[128 = 0]

[129 113 129 116 115 152 106 100 132 140 128 252 155 111 142 154 126 125
 113 117 130 134 130  75 220 133 128 162 127 132 135 169 131 106 123 107
 104 139 120] | sus
[142 105 132 111 119 126 103 106 161 129 120 151 146 163 112 128 108 119
  91 127 123 143 130 108 237 135 126 140 168 145 142 132 133 132 122 112
 119 138 109] | Vuba
[132 126 123 136  98 145 102 124 150 135 118 123 147  96 102 136 119 113
 119 130 104 133 121 153 163 167 120 140 153 134 129 144 130 149 124  81
 116 132 132] | seku
[134 136 121 122 108 135  91 114 168 125 123 135 150 156 131 152  98 117
 106 125 109 137 132 144 174 165 137 131 140 146 140 153 122 135 129 107
 116 131 119] | seku
[134 116 142 124 119 125 116 109 125 133 123 153 143 151 128 140 124 117
 113 119 121 140 133  87 174 140 125 127 120 135 108 145 126 118 126 118
 119 141 115] | sus
[129 110 129 120 118 133 100 111 159 130 121 151 152 122 129 145 126 119
 106 121 129 140 130  99 207 149 125 156 146 137 139 139 127 149 123 106
 111 141 114] | sus
[139 122 123 113 140 138 115 113 141 122 129 134 142 158 129 136 104 116
 105 130 130 136 134 106 175 123 127 132 120 134 142 135 133 125 128 131
 118 137 116] | voru
[136  88 126 113 118 136  96 120 159 132 123 141 160 149 117 145 123 114
 100 122 129 130 131  99 225 128 127 150 139 135 142 135 136 125 118 112
 115 139 114] | sus
[127 104 131 108 129 130 114 115 153 127 121 140 153 156 120 139 110 118
  95 126 130 134 136  95 215 131 151 144 135 138 150 138 139 129 126 117
 109 141 110] | Vuba
[117 110 126 116 121 119 113 127 153 131 119 144 152 175 113 140 113 117
 106 128 133 144 136  91 223 137 132 128 136 142 135 129 135 133 124 111
 108 142 103] | Vuba
[141  88 133 122 124 120 113 111 150 129 121 154 159 158  87 143 116 120
 106 125 136 149 143  94 241 139 136 136 135 154 148 132 136 135 122 103
 115 135 116] | Vuba
[134 117 123 111 117 112 104 111 163 124 126 141 144 204 124 141 111 108
  86 120 124 141 138 108 202 143 132 125 134 132 149 121 131 136 124 118
 121 141 106] | kanu
[132 120 126 121 124 139 105 119 159 127 124 139 143 136 124 139 124 124
 113 120 119 138 121 125 182 137 134 142 124 133 137 138 134 130 131 117
 124 132 127] | voru
[128 110 122 125 126 124 120 125 150 127 121 137 133 163 107 147 125 126
 111 134 129 134 135 122 171 129 129 126 138 143 133 121 142 134 120 119
 127 132 100] | Vuba
[144  94 126 118 127 126 104 113 159 125 122 138 153 161 116 136 122 116
 104 118 133 146 129  97 231 136 131 144 141 141 141 132 127 133 124 112
 119 132 107] | Vuba
[135 115 119 132 116 126  97 109 167 121 122 143 151 184 110 155 106 108
 100 118 117 154 130  99 208 156 136 125 136 129 149 145 125 133 126  99
 120 133 110] | kanu
[131 108 126 114 124 132 119 110 145 134 122 143 147 139 135 141 102 123
 109 124 130 137 130  92 216 126 131 154 129 139 142 124 147 111 129 116
 114 131 106] | voru
[130 115 110 118 115 137  95 106 162 131 127 150 155 136 120 109 123 115
 110 127 125 137 125 103 214 150 127 149 140 135 140 147 114 128 130 102
 119 141 118] | sus
[120 135 111 116 113 141  97 101 143 127 126 155 160 143 126 157 118 123
 109 113 130 128 133  86 189 137 133 139 135 130 136 156 129 112 130 117
 108 137 111] | sus
[135 108 126 119 118 135  99 109 154 127 120 150 155 134 117 145 130 129
 100 122 116 136 155 102 217 146 132 143 126 143 144 128 137 130 127 112
 119 135 106] | sus
[130  96 127 114 121 133 112 111 160 126 117 131 150 171 115 142 116 119
 100 125 125 147 120 110 222 141 115 137 132 141 148 127 131 140 126 113
 118 143 107] | Vuba
[129 130 118 108 110 146  83 118 157 129 120 142 157 125 110 144 128 117
 102 121 116 143 129 137 190 153 125 144 135 130 142 144 117 138 123  99
 114 129 115] | seku
